Below is a small trained network, with its code and all its weights. Each question gives an input and a class and asks what happens when units are switched off, that is, made to give their printed mean instead of their output.

import numpy as np


def w(rows, s, z=0):
    codes = np.array(rows[::2]) - 128.0
    scale = np.full(codes.shape[1], s)
    scale[-1] = z or s
    return codes * scale


def norm(h):
    return h / np.sqrt((h * h).mean(-1, keepdims=True) + 1e-5)


def f(y):
    return y / 2 * (1 + np.tanh(0.7978845608 * (y + 0.044715 * y**3)))


def log_softmax(a):
    a = a - a.max(-1, keepdims=True)
    return a - np.log(np.exp(a).sum(-1, keepdims=True))


def net(x, mask):
    res = np.array(x, float).reshape(1, 4) / 4 @ E
    u = 0
    for l in range(2):
        y = f(norm(res) @ A[l][:, :-1].T + A[l][:, -1])
        res = res + np.where(mask[u : u + 5], y, B[l][:, -1]) @ B[l][:, :-1]
        u += 5
    return log_softmax(norm(res)[-1] @ U[:, :-1].T + U[:, -1])


A, B = {}, {}
E = w([
[106,146,242,135],'x0',
[255,128,107,54],'x1',
[111,75,138,109],'x2',
[174,62,125,142],'x3',
],0.0066)
A[0] = w([
[154,107,226,225,2],'0.n0',
[158,45,63,40,209],'0.n1',
[147,251,86,176,136],'0.n2',
[92,176,196,67,50],'0.n3',
[135,15,163,213,68],'0.n4',
],0.015,0.0043)
B[0] = w([
[95,179,138,190,181],'0.n0',
[158,228,121,148,254],'0.n1',
[87,97,92,62,201],'0.n2',
[130,138,196,160,173],'0.n3',
[189,2,128,60,192],'0.n4',
],0.03,0.0087)
A[1] = w([
[58,73,203,97,162],'1.n0',
[255,189,136,84,149],'1.n1',
[84,28,162,198,210],'1.n2',
[210,24,63,214,3],'1.n3',
[149,191,13,176,132],'1.n4',
],0.013,0.0018)
B[1] = w([
[232,127,99,153,210],'1.n0',
[145,209,116,100,254],'1.n1',
[96,209,85,57,205],'1.n2',
[148,45,237,83,174],'1.n3',
[254,165,133,102,218],'1.n4',
],0.019,0.0082)
U = w([
[61,63,20,86,167],'0',
[188,213,121,113,217],'1',
[109,70,120,194,3],'2',
[176,8,184,82,184],'3',
[103,63,117,213,2],'4',
[68,108,101,167,22],'5',
[110,70,113,214,22],'6',
[44,180,215,242,141],'7',
],0.017,0.0067)

Each question gives the input, the list of numbers given to net, and the class t.
The units are the neurons (one row each of A and B). Each row of codes is followed by its name. A weight is (code - 128) times the scale printed after its matrix; where a second scale follows, it is the last column's (A, B and U).
mask holds one flag per neuron, layer by layer. A switched-off neuron (its flag False) gives its mean, the last column of its row in B, instead of its output. The means were averaged over made-up inputs and are rounded, as every weight is.
A unit's drop is (log p(t) with every unit on - log p(t) with that unit switched off) / (log p(t) with every unit on - log p(t) with every unit switched off).
The circuit of an input: a set's keep is (log p(t) with only the set's units on - log p(t) with every unit switched off) / (log p(t) with every unit on - log p(t) with every unit switched off). Starting from all 10 units, units are removed one at a time, each time the one whose removal leaves the highest keep (on an exact tie, the one counted first), for as long as the keep stays at least 0.8.
units of the circuit, in order: the units of the circuit, biggest drop first
most important unit: the unit with the biggest drop
top k neurons: the k neurons with the biggest drops, biggest first
k most important neurons of layer l: the k neurons of layer l with the biggest drops, biggest first
drop of u: that unit's drop, to one decimal
input [7,-4,-8,1], class 7: most important unit	0.n0
input [3,1,-8,4], class 0: units of the circuit, in order	[0.n2, 0.n1]
input [-2,-1,0,7], class 3: top 2 neurons	[0.n4, 1.n3]
input [-8,-2,-1,-6], class 0: units of the circuit, in order	[0.n2, 1.n1]
input [2,7,-7,-3], class 0: units of the circuit, in order	[0.n2, 0.n1, 1.n4]
input [1,-1,5,-4], class 7: top 3 neurons	[0.n3, 0.n4, 0.n2]
input [2,3,-2,-7], class 3: top 4 neurons	[0.n1, 0.n2, 0.n3, 1.n1]
input [5,-2,4,2], class 3: top 2 neurons	[0.n4, 0.n1]
input [7,-4,-8,7], class 7: top 2 neurons	[0.n0, 0.n2]
input [5,-5,-8,-7], class 7: top 3 neurons	[0.n4, 1.n4, 0.n3]
input [2,-6,-8,-7], class 0: top 3 neurons	[0.n2, 0.n1, 1.n4]
input [1,8,-6,-8], class 0: top 3 neurons	[0.n2, 0.n1, 1.n4]
input [-7,-4,2,8], class 3: 2 most important neurons of layer 1	[1.n3, 1.n2]
input [1,-3,-6,8], class 3: most important unit	0.n4
input [7,5,-3,1], class 7: 2 most important neurons of layer 0	[0.n4, 0.n1]
input [6,1,-2,8], class 3: drop of 0.n4	2.3
input [8,-2,0,-8], class 7: drop of 0.n4	0.1
input [-6,-8,-8,6], class 3: drop of 0.n4	0.1
